Below is a small trained network, with its code and all its weights. Each question gives an input and a class and asks what happens when units are switched off, that is, made to give their printed mean instead of their output.

import numpy as np


def w(rows, s, z=0):
    codes = np.array(rows[::2]) - 128.0
    scale = np.full(codes.shape[1], s)
    scale[-1] = z or s
    return codes * scale


def f(y):
    return y / 2 * (1 + np.tanh(0.7978845608 * (y + 0.044715 * y**3)))


def log_softmax(a):
    a = a - a.max(-1, keepdims=True)
    return a - np.log(np.exp(a).sum(-1, keepdims=True))


def net(x, mask):
    res = np.array(x, float).reshape(1, 8) / 4 @ E
    y = f(res @ A[0][:, :-1].T + A[0][:, -1])
    res = res + np.where(mask, y, B[0][:, -1]) @ B[0][:, :-1]
    return log_softmax(res[-1] @ U[:, :-1].T + U[:, -1])


A, B = {}, {}
E = w([
[177,23,73,200,92,22],'x0',
[79,107,179,22,157,66],'x1',
[125,217,155,21,18,172],'x2',
[44,167,135,223,241,54],'x3',
[223,182,207,40,87,104],'x4',
[173,26,55,112,254,159],'x5',
[193,70,252,100,124,43],'x6',
[10,162,154,193,221,171],'x7',
],0.006)
A[0] = w([
[195,58,157,86,116,120,193],'N1',
[65,92,32,181,158,192,180],'N2',
[158,162,198,69,98,224,232],'N3',
[223,105,113,107,153,120,204],'N4',
[104,200,182,98,111,235,143],'N5',
[127,196,141,133,86,74,198],'N6',
[132,208,156,126,94,134,219],'N7',
[114,127,73,192,93,158,81],'N8',
[138,123,105,178,115,176,118],'N9',
[103,121,170,136,116,98,155],'N10',
[168,79,99,72,89,62,212],'N11',
[106,144,182,140,151,96,158],'N12',
[84,141,173,120,26,112,190],'N13',
[67,85,129,243,152,123,201],'N14',
[73,78,155,159,214,64,149],'N15',
[110,89,8,193,162,115,253],'N16',
[62,173,122,139,75,85,196],'N17',
[101,156,155,131,170,185,255],'N18',
[123,152,124,151,125,200,129],'N19',
[182,158,104,78,136,150,168],'N20',
[200,99,120,80,130,95,152],'N21',
[99,105,174,105,182,91,196],'N22',
],0.012,0.0037)
B[0] = w([
[85,1,166,151,127,131,210],'N1',
[234,150,150,132,191,199,230],'N2',
[85,69,111,73,74,151,245],'N3',
[96,52,174,181,104,150,199],'N4',
[92,145,139,28,130,147,232],'N5',
[204,161,100,131,7,108,187],'N6',
[149,159,50,52,36,139,204],'N7',
[121,127,75,111,136,133,175],'N8',
[137,92,132,96,158,134,162],'N9',
[136,172,64,153,109,80,147],'N10',
[156,41,161,184,143,88,215],'N11',
[101,185,134,129,102,52,154],'N12',
[194,153,77,126,92,111,211],'N13',
[137,192,137,143,180,152,224],'N14',
[77,228,159,159,122,123,205],'N15',
[168,133,133,177,187,161,244],'N16',
[183,142,110,124,128,105,184],'N17',
[54,197,97,143,145,181,187],'N18',
[114,89,104,97,158,145,168],'N19',
[63,111,147,124,77,154,176],'N20',
[99,65,126,147,99,106,194],'N21',
[75,155,149,171,100,85,168],'N22',
],0.0081,0.013)
U = w([
[97,105,106,53,99,177,1],'0',
[181,140,131,150,216,195,131],'1',
[72,171,161,182,145,80,104],'2',
[121,11,191,192,107,127,183],'3',
[200,107,122,139,79,94,117],'4',
],0.013,0.00085)

Each question gives the input, the list of numbers given to net, and the class t.
The units are the neurons (one row each of A and B). Each row of codes is followed by its name. A weight is (code - 128) times the scale printed after its matrix; where a second scale follows, it is the last column's (A, B and U).
mask holds one flag per neuron, in row order. A switched-off neuron (its flag False) gives its mean, the last column of its row in B, instead of its output. The means were averaged over made-up inputs and are rounded, as every weight is.
A unit's drop is (log p(t) with every unit on - log p(t) with that unit switched off) / (log p(t) with every unit on - log p(t) with every unit switched off).
The circuit of an input: a set's keep is (log p(t) with only the set's units on - log p(t) with every unit switched off) / (log p(t) with every unit on - log p(t) with every unit switched off). Starting from the 12 units with the biggest drops (on a tie, the unit counted first), units are removed one at a time, each time the one whose removal leaves the highest keep (on an exact tie, the one counted first), for as long as the keep stays at least 0.8.
units of the circuit, in order: the units of the circuit, biggest drop first
unit that matters most: the unit with the biggest drop
k most important neurons: the k neurons with the biggest drops, biggest first
drop of u: that unit's drop, to one decimal
input [6,-3,-6,6,-8,4,8,-3], class 1: unit that matters most : N16
input [-1,-8,-2,-3,4,-4,1,-7], class 3: 2 most important neurons : N1, N4
input [5,-4,1,2,0,0,4,6], class 2: 2 most important neurons : N15, N2
input [-5,6,-7,8,-7,-7,-5,-3], class 1: 4 most important neurons : N2, N16, N14, N17
input [2,5,8,-4,6,4,1,2], class 3: units of the circuit, in order : N11, N1
input [-1,-5,-6,6,2,-8,-2,7], class 1: 2 most important neurons : N2, N14
input [-6,-4,3,7,-4,8,7,1], class 2: 2 most important neurons : N15, N22
input [8,4,5,6,0,-7,8,4], class 4: 2 most important neurons : N6, N13
input [-8,-4,3,5,-3,-5,-4,5], class 0: 2 most important neurons : N5, N7
input [-7,-8,2,7,3,5,0,-3], class 0: 2 most important neurons : N16, N14
input [-4,-2,-8,-7,7,-8,5,5], class 0: 2 most important neurons : N3, N5
input [7,8,-4,-6,-8,5,2,8], class 1: drop of N2 : 0.1
input [-3,-8,-3,-1,6,-5,2,-1], class 0: drop of N3 : 0.2
input [6,6,-6,3,1,4,-5,5], class 1: units of the circuit, in order : N2
input [4,-5,-7,0,0,-4,3,2], class 1: drop of N16 : 0.1
input [2,0,-7,5,4,2,1,0], class 2: drop of N15 : 0.1
